Below is a small trained network, with its code and all its weights. Each question gives an input and a target symbol and asks what happens when units are switched off, that is, made to give their printed mean instead of their output.

import numpy as np


def w(rows, s, z=0):
    codes = np.array(rows[::2]) - 128.0
    scale = np.full(codes.shape[1], s)
    scale[-1] = z or s
    return codes * scale


def f(y):
    return np.maximum(y, 0)


def softmax(a):
    e = np.exp(a - a.max(-1, keepdims=True))
    return e / e.sum(-1, keepdims=True)


def log_softmax(a):
    a = a - a.max(-1, keepdims=True)
    return a - np.log(np.exp(a).sum(-1, keepdims=True))


def net(x, mask):
    ids = ['ΓΔΞΠαβεζημσ'.index(c) for c in x.split()]
    T = len(ids)
    res = E[ids] + P[:T]
    q, k, v = (res @ M[0].T for M in (Q, K, V))
    z = softmax(np.where(np.tri(T) > 0, q @ k.T / 2**0.5, -1e9)) @ v
    res = res + np.where(mask[0], z, O[0][:, -1]) @ O[0][:, :-1]
    y = f(res @ A[0][:, :-1].T + A[0][:, -1])
    res = res + np.where(mask[1:17], y, B[0][:, -1]) @ B[0][:, :-1]
    return log_softmax(res[-1] @ U[:, :-1].T + U[:, -1])


Q, K, V, O, A, B = {}, {}, {}, {}, {}, {}
E = w([
[185,133,109],'Γ',
[187,107,110],'Δ',
[180,116,119],'Ξ',
[200,89,135],'Π',
[57,161,131],'α',
[175,75,169],'β',
[26,149,149],'ε',
[153,87,125],'ζ',
[154,49,210],'η',
[24,4,132],'μ',
[38,117,82],'σ',
],0.017)
P = w([
[181,68,124],'0',
[180,71,135],'1',
[165,68,135],'2',
[140,63,129],'3',
[132,48,127],'4',
[121,10,120],'5',
],0.011)
Q[0] = w([
[71,5,144],'H1',
[185,85,123],'H1',
],0.014)
K[0] = w([
[73,174,97],'H1',
[11,124,254],'H1',
],0.0077)
V[0] = w([
[96,185,2],'H1',
[42,84,216],'H1',
],0.01)
O[0] = w([
[167,215,25,26],'H1',
[99,249,240,254],'H1',
],0.012,0.0055)
A[0] = w([
[190,60,94,63],'N1',
[141,139,141,73],'N2',
[45,128,156,2],'N3',
[142,168,194,86],'N4',
[72,137,157,50],'N5',
[173,25,185,151],'N6',
[159,61,84,46],'N7',
[112,128,196,156],'N8',
[156,194,147,2],'N9',
[159,136,45,75],'N10',
[195,96,110,144],'N11',
[157,134,8,57],'N12',
[156,78,126,10],'N13',
[154,169,148,22],'N14',
[42,150,81,201],'N15',
[24,115,130,6],'N16',
],0.014,0.0066)
B[0] = w([
[48,103,146,156],'N1',
[66,74,135,131],'N2',
[157,86,119,162],'N3',
[106,75,74,179],'N4',
[153,103,145,159],'N5',
[156,190,128,251],'N6',
[52,107,66,149],'N7',
[147,120,94,211],'N8',
[176,87,1,131],'N9',
[228,199,18,133],'N10',
[58,166,110,153],'N11',
[102,209,9,136],'N12',
[60,128,187,146],'N13',
[120,24,71,131],'N14',
[193,192,145,152],'N15',
[156,118,82,155],'N16',
],0.0091,0.024)
U = w([
[59,108,186,86],'Γ',
[220,250,76,244],'Δ',
[156,178,58,2],'Ξ',
[148,2,96,73],'Π',
[151,232,157,229],'α',
[183,130,244,98],'β',
[89,122,126,84],'ε',
[94,138,103,76],'ζ',
[210,119,47,136],'η',
[79,109,185,189],'μ',
[76,224,250,132],'σ',
],0.0095,0.0058)

Each question gives the input, a string of symbols that net reads in full, and the target symbol t.
The units are the heads (2 rows each of Q, K, V and O) and the neurons (one row each of A and B). Each row of codes is followed by its name. A weight is (code - 128) times the scale printed after its matrix; where a second scale follows, it is the last column's (O, A, B and U).
mask holds one flag per unit, heads first, then neurons. A switched-off unit (its flag False) gives its mean, the last column of its rows in O or B, instead of its output. The means were averaged over made-up inputs and are rounded, as every weight is.
A unit's drop is (log p(t) with every unit on - log p(t) with that unit switched off) / (log p(t) with every unit on - log p(t) with every unit switched off).
The circuit of an input: a set's keep is (log p(t) with only the set's units on - log p(t) with every unit switched off) / (log p(t) with every unit on - log p(t) with every unit switched off). Starting from the 12 units with the biggest drops (on a tie, the unit counted first), units are removed one at a time, each time the one whose removal leaves the highest keep (on an exact tie, the one counted first), for as long as the keep stays at least 0.8.
circuit, biggest first: the units of the circuit, biggest drop first
unit that matters most: the unit with the biggest drop
k most important neurons: the k neurons with the biggest drops, biggest first
drop when u is switched off: that unit's drop, to one decimal
input σ η η μ Ξ, target Π: 2 most important neurons : (N4; N14)
input Ξ Γ μ, target Π: 3 most important neurons : (N3; N4; N16)
input μ μ ε η, target Π: circuit, biggest first : (N4; N8; N15)
input β η β Γ, target β: circuit, biggest first : (H1; N7)
input α α η σ σ ε, target Δ: circuit, biggest first : (H1; N15)
input η η β η β, target β: unit that matters most : N6
input η μ β Δ η Ξ, target β: circuit, biggest first : (H1; N11)
input Ξ Γ Π, target Γ: 3 most important neurons : (N1; N7; N13)
input Δ β Δ, target σ: 3 most important neurons : (N6; N4; N13)
input Γ Γ Γ, target Ξ: 4 most important neurons : (N10; N12; N6; N7)
input σ Δ η, target Δ: 2 most important neurons : (N13; N1)
input μ μ η, target Π: 3 most important neurons : (N4; N8; N14)
input μ Δ β, target Π: 3 most important neurons : (N4; N14; N8)
input Π Γ ζ μ Ξ β, target Π: 2 most important neurons : (N4; N8)
input Ξ ζ β β Γ, target σ: 2 most important neurons : (N6; N4)
input Π ζ Ξ σ Δ Δ, target Δ: 2 most important neurons : (N4; N10)
input η β ε σ, target Δ: drop when N5 is switched off : 0.0
input Π Π μ, target Π: drop when N3 is switched off : 0.5
input Ξ Ξ μ Δ Δ, target Π: drop when N4 is switched off : 0.8
input ζ β β Π, target σ: drop when N3 is switched off : 0.1
input β η Δ ζ, target β: most important neuron : (N6)
